Here is a tiny trained network, its code and every weight. The questions are about switching its units off for an input and a target symbol, where a switched-off unit gives its printed mean instead of its output.

import numpy as np


def w(rows, s, z=0):
    codes = np.array(rows[::2]) - 128.0
    scale = np.full(codes.shape[1], s)
    scale[-1] = z or s
    return codes * scale


def softmax(a):
    e = np.exp(a - a.max(-1, keepdims=True))
    return e / e.sum(-1, keepdims=True)


def log_softmax(a):
    a = a - a.max(-1, keepdims=True)
    return a - np.log(np.exp(a).sum(-1, keepdims=True))


def net(x, mask):
    ids = ['Πηλξτφψ'.index(c) for c in x.split()]
    T = len(ids)
    res = E[ids] + P[:T]
    u = 0
    for l in range(3):
        r = res
        for j in range(3):
            rows = slice(3 * j, 3 * j + 3)
            q, k, v = (r @ M[l][rows].T for M in (Q, K, V))
            z = softmax(np.where(np.tri(T) > 0, q @ k.T / 3**0.5, -1e9)) @ v
            o = O[l][rows]
            res = res + np.where(mask[u + j], z, o[:, -1]) @ o[:, :-1]
        u += 3
    return log_softmax(res[-1] @ U[:, :-1].T + U[:, -1])


Q, K, V, O = {}, {}, {}, {}
E = w([
[157,199,149,96,163,201,136,94,134,136,58],'Π',
[146,128,139,145,132,72,29,177,97,66,176],'η',
[149,111,134,79,219,68,108,111,91,168,171],'λ',
[135,119,37,101,112,110,226,106,83,148,102],'ξ',
[135,154,152,168,182,65,209,127,166,143,141],'τ',
[142,219,199,82,112,70,128,169,76,154,107],'φ',
[75,123,124,91,96,5,117,175,192,130,61],'ψ',
],0.023)
P = w([
[64,143,97,145,242,207,195,243,65,121,47],'0',
[99,86,137,172,166,193,179,167,51,111,32],'1',
[110,102,139,178,163,172,151,151,85,110,46],'2',
[121,117,128,169,155,141,139,131,105,109,74],'3',
[139,126,122,160,145,116,132,113,123,110,95],'4',
[149,136,110,155,123,95,122,90,134,110,116],'5',
[172,142,115,146,111,78,111,69,147,110,129],'6',
[192,150,118,145,98,55,99,49,155,114,143],'7',
[211,153,114,143,83,38,93,24,160,112,159],'8',
[224,151,110,148,67,15,87,2,173,114,162],'9',
],0.0087)
Q[0] = w([
[134,182,178,196,218,158,126,49,156,96,120],'L0H1',
[156,97,60,188,145,112,195,88,137,97,111],'L0H1',
[150,158,112,144,2,234,116,127,100,117,95],'L0H1',
[104,85,101,106,102,180,89,101,128,127,121],'L0H2',
[123,133,183,117,119,114,136,134,184,161,177],'L0H2',
[112,31,180,120,39,209,150,156,179,167,177],'L0H2',
[84,125,192,195,82,156,112,124,157,214,213],'L0H3',
[149,149,133,116,184,58,131,68,127,107,94],'L0H3',
[49,61,135,176,71,170,83,141,186,106,202],'L0H3',
],0.0081)
K[0] = w([
[160,197,160,168,183,172,86,2,153,140,149],'L0H1',
[101,29,65,121,137,173,169,49,173,139,185],'L0H1',
[76,199,110,92,101,252,139,153,131,133,43],'L0H1',
[59,141,158,109,168,195,136,123,196,152,39],'L0H2',
[89,149,158,114,133,136,54,127,108,118,105],'L0H2',
[69,100,145,91,162,126,170,173,37,204,96],'L0H2',
[41,80,148,36,112,225,158,223,94,125,148],'L0H3',
[152,213,104,113,41,109,107,32,137,117,172],'L0H3',
[59,82,166,142,190,203,148,205,24,71,123],'L0H3',
],0.0068)
V[0] = w([
[148,142,174,94,192,94,146,54,166,239,100],'L0H1',
[120,139,77,150,109,168,163,222,113,143,74],'L0H1',
[209,125,39,138,111,51,127,108,231,175,124],'L0H1',
[166,151,128,146,112,181,165,122,105,2,116],'L0H2',
[150,143,160,128,180,59,192,117,88,73,128],'L0H2',
[162,126,108,216,62,92,106,156,196,74,117],'L0H2',
[187,59,144,99,87,108,56,65,109,85,117],'L0H3',
[99,126,98,61,99,112,81,154,152,87,80],'L0H3',
[224,79,154,187,138,107,112,175,171,145,187],'L0H3',
],0.0064)
O[0] = w([
[108,82,42,135,56,168,109,140,150,213,84,246],'L0H1',
[105,120,168,59,196,94,123,53,110,132,116,100],'L0H1',
[70,202,102,173,115,156,53,107,103,145,87,164],'L0H1',
[161,119,44,108,147,81,82,65,133,95,116,127],'L0H2',
[162,114,85,238,176,136,59,119,142,130,132,255],'L0H2',
[160,100,141,118,94,152,104,1,112,113,156,130],'L0H2',
[92,184,106,90,113,151,148,165,181,146,208,52],'L0H3',
[60,141,54,135,158,113,54,157,188,124,135,80],'L0H3',
[170,59,164,109,78,79,99,177,165,81,166,136],'L0H3',
],0.0075,0.0086)
Q[1] = w([
[91,123,105,1,73,151,83,71,108,160,163],'L1H1',
[213,164,52,178,151,90,128,94,158,123,68],'L1H1',
[136,157,137,211,143,128,195,80,169,132,203],'L1H1',
[238,226,113,187,149,106,185,144,146,68,102],'L1H2',
[84,185,165,120,95,127,171,88,93,76,130],'L1H2',
[97,185,160,153,78,88,113,242,29,178,177],'L1H2',
[207,168,108,160,181,103,129,91,118,169,181],'L1H3',
[98,105,79,98,179,43,61,131,115,133,184],'L1H3',
[172,185,144,98,167,196,88,73,116,92,129],'L1H3',
],0.0083)
K[1] = w([
[80,175,116,115,233,115,173,161,136,137,142],'L1H1',
[173,152,80,134,89,134,70,123,157,51,192],'L1H1',
[195,70,183,106,117,95,117,88,99,43,115],'L1H1',
[219,98,123,123,100,145,105,66,107,120,174],'L1H2',
[98,167,127,86,217,104,108,59,87,151,67],'L1H2',
[87,138,182,58,77,97,156,195,80,194,152],'L1H2',
[181,156,146,125,82,166,98,74,112,119,195],'L1H3',
[131,82,103,68,143,86,45,198,71,48,191],'L1H3',
[113,159,154,73,145,184,138,130,146,254,164],'L1H3',
],0.0098)
V[1] = w([
[117,156,100,175,104,48,104,99,154,78,80],'L1H1',
[105,184,138,61,79,143,74,135,60,45,40],'L1H1',
[77,193,127,130,164,255,180,103,79,202,83],'L1H1',
[131,114,114,122,126,201,122,101,175,98,139],'L1H2',
[65,161,131,196,124,101,174,220,130,74,106],'L1H2',
[83,53,143,75,154,109,108,45,108,105,113],'L1H2',
[195,71,142,133,122,230,64,97,92,130,205],'L1H3',
[134,167,91,207,149,180,91,189,104,66,74],'L1H3',
[117,128,77,73,170,151,74,91,87,212,130],'L1H3',
],0.0062)
O[1] = w([
[118,161,185,108,132,130,115,105,80,173,154,197],'L1H1',
[19,161,137,183,163,129,100,144,87,149,91,102],'L1H1',
[205,133,114,187,75,153,102,121,139,85,133,11],'L1H1',
[102,73,177,108,134,110,149,88,155,155,120,67],'L1H2',
[147,164,69,76,189,163,94,36,146,118,65,147],'L1H2',
[132,91,140,101,87,246,155,170,207,139,192,111],'L1H2',
[74,140,79,152,103,129,147,172,125,94,2,116],'L1H3',
[137,88,169,126,93,194,163,99,72,107,115,211],'L1H3',
[183,120,96,157,133,108,107,206,155,141,112,123],'L1H3',
],0.0078,0.011)
Q[2] = w([
[140,128,77,224,163,109,143,102,166,79,121],'L2H1',
[143,191,198,130,104,145,226,46,142,108,137],'L2H1',
[110,84,147,140,145,127,138,55,1,233,42],'L2H1',
[33,146,148,66,95,105,111,127,201,123,148],'L2H2',
[144,156,176,129,156,67,104,81,68,122,45],'L2H2',
[109,207,98,29,102,137,103,102,95,131,87],'L2H2',
[146,200,157,100,91,127,105,205,182,65,46],'L2H3',
[157,109,120,248,142,143,47,65,145,61,168],'L2H3',
[88,88,133,97,116,88,115,204,136,85,246],'L2H3',
],0.0082)
K[2] = w([
[173,109,147,97,87,164,137,108,102,96,96],'L2H1',
[126,103,143,203,116,137,46,94,77,105,155],'L2H1',
[141,193,108,137,21,71,137,94,137,183,120],'L2H1',
[117,128,158,106,192,125,104,145,128,1,157],'L2H2',
[145,169,174,130,83,112,141,82,152,88,167],'L2H2',
[77,195,145,168,123,123,131,135,174,76,147],'L2H2',
[145,129,122,132,133,182,44,202,104,103,73],'L2H3',
[213,164,167,74,67,149,173,84,155,116,103],'L2H3',
[163,75,134,129,194,156,145,134,171,78,195],'L2H3',
],0.0098)
V[2] = w([
[128,114,150,61,142,170,55,142,174,150,95],'L2H1',
[93,119,172,171,134,91,179,97,247,145,114],'L2H1',
[109,68,39,145,136,146,128,117,130,112,157],'L2H1',
[165,126,121,75,108,96,109,152,97,126,133],'L2H2',
[83,92,108,95,102,148,148,71,88,92,149],'L2H2',
[104,109,192,183,119,115,70,150,124,80,152],'L2H2',
[164,120,129,101,98,114,85,134,106,97,155],'L2H3',
[110,118,151,143,153,151,82,137,86,164,154],'L2H3',
[133,191,172,119,93,128,144,147,101,134,153],'L2H3',
],0.011)
O[2] = w([
[105,191,85,173,102,165,193,121,63,56,155,2],'L2H1',
[82,94,117,223,143,62,64,63,147,72,112,75],'L2H1',
[97,181,185,76,108,150,124,34,76,207,71,66],'L2H1',
[110,160,73,139,40,116,187,163,163,95,225,156],'L2H2',
[218,231,88,123,117,175,137,142,57,190,160,88],'L2H2',
[212,154,138,101,121,59,232,134,228,143,51,107],'L2H2',
[148,116,129,223,182,147,124,96,91,235,169,30],'L2H3',
[38,90,60,141,104,103,64,81,141,144,195,181],'L2H3',
[134,195,142,121,255,159,133,189,111,139,111,60],'L2H3',
],0.0074,0.0088)
U = w([
[253,123,103,115,185,85,90,45,164,101,152,44],'Π',
[144,149,144,172,211,102,162,178,88,156,149,109],'η',
[127,160,161,155,82,139,141,104,65,215,153,144],'λ',
[134,139,182,96,130,110,148,124,138,164,134,19],'ξ',
[38,116,168,146,154,117,96,117,113,162,133,141],'τ',
[124,48,149,110,55,134,154,165,184,154,217,193],'φ',
[152,162,86,219,90,151,136,139,80,75,72,255],'ψ',
],0.0057,0.0033)

Each question gives the input, a string of symbols that net reads in full, and the target symbol t.
The units are the heads (3 rows each of Q, K, V and O). Each row of codes is followed by its name. A weight is (code - 128) times the scale printed after its matrix; where a second scale follows, it is the last column's (O and U).
mask holds one flag per head, layer by layer. A switched-off head (its flag False) gives its mean, the last column of its rows in O, instead of its output. The means were averaged over made-up inputs and are rounded, as every weight is.
A unit's drop is (log p(t) with every unit on - log p(t) with that unit switched off) / (log p(t) with every unit on - log p(t) with every unit switched off).
The circuit of an input: a set's keep is (log p(t) with only the set's units on - log p(t) with every unit switched off) / (log p(t) with every unit on - log p(t) with every unit switched off). Starting from all 9 units, units are removed one at a time, each time the one whose removal leaves the highest keep (on an exact tie, the one counted first), for as long as the keep stays at least 0.8.
units of the circuit, in order: the units of the circuit, biggest drop first
unit that matters most: the unit with the biggest drop
which heads matter: for each layer, one digit per head in row order, 1 if its drop is at least 0.15 and else 0, layers parted by /
input τ τ ψ λ τ Π, target ψ: unit that matters most	L1H1
input ψ τ λ τ, target φ: units of the circuit, in order	L1H1; L2H2; L0H1
input λ φ Π τ λ τ λ τ φ τ, target η: units of the circuit, in order	L2H3; L1H1
input τ ψ τ ψ λ τ ξ, target λ: which heads matter	011 / 110 / 110
input λ λ φ τ ξ τ, target λ: units of the circuit, in order	L2H1; L2H2; L1H1
input τ τ η Π Π τ τ, target τ: units of the circuit, in order	L1H1; L2H2
input τ η τ τ λ ξ λ φ, target φ: units of the circuit, in order	L2H2; L2H1
input λ ξ λ τ Π τ, target ψ: which heads matter	100 / 100 / 000
input Π τ τ φ, target η: units of the circuit, in order	L2H3; L2H1
input λ τ τ ξ λ Π τ τ ψ η, target ψ: units of the circuit, in order	L1H3; L0H1
input Π ψ Π Π τ ξ τ λ η φ, target φ: which heads matter	011 / 010 / 110
input Π Π λ Π η, target λ: which heads matter	110 / 101 / 100
input λ Π τ τ Π Π λ λ, target φ: units of the circuit, in order	L0H1; L2H2; L1H1
input ξ τ τ τ τ ξ, target Π: units of the circuit, in order	L0H1; L1H1
input Π φ η λ τ, target τ: which heads matter	111 / 001 / 110
input ξ λ τ Π τ τ λ Π ξ τ, target φ: unit that matters most	L0H3
input τ τ η, target τ: which heads matter	000 / 100 / 000
input η Π λ τ τ τ τ τ τ ξ, target τ: which heads matter	100 / 100 / 000
input τ τ Π ξ η, target ξ: which heads matter	111 / 100 / 110
input τ τ ξ τ τ τ λ τ φ Π, target ψ: which heads matter	101 / 101 / 000
input Π λ Π, target φ: which heads matter	100 / 111 / 010
input Π φ φ τ τ Π φ η, target φ: which heads matter	110 / 110 / 110
input λ τ Π η η, target ξ: unit that matters most	L0H1
input τ τ ξ, target λ: which heads matter	000 / 110 / 110
input τ τ τ τ τ τ τ λ, target φ: units of the circuit, in order	L0H1; L0H3; L2H2; L1H1
input τ λ ψ ψ τ τ τ ξ τ, target λ: units of the circuit, in order	L2H1; L2H2
input η τ τ τ λ τ τ τ ξ λ, target τ: unit that matters most	L1H2
input λ λ λ η ξ λ Π, target ξ: units of the circuit, in order	L1H1; L0H1; L0H3; L2H2
input λ λ λ η, target λ: units of the circuit, in order	L2H1; L1H1
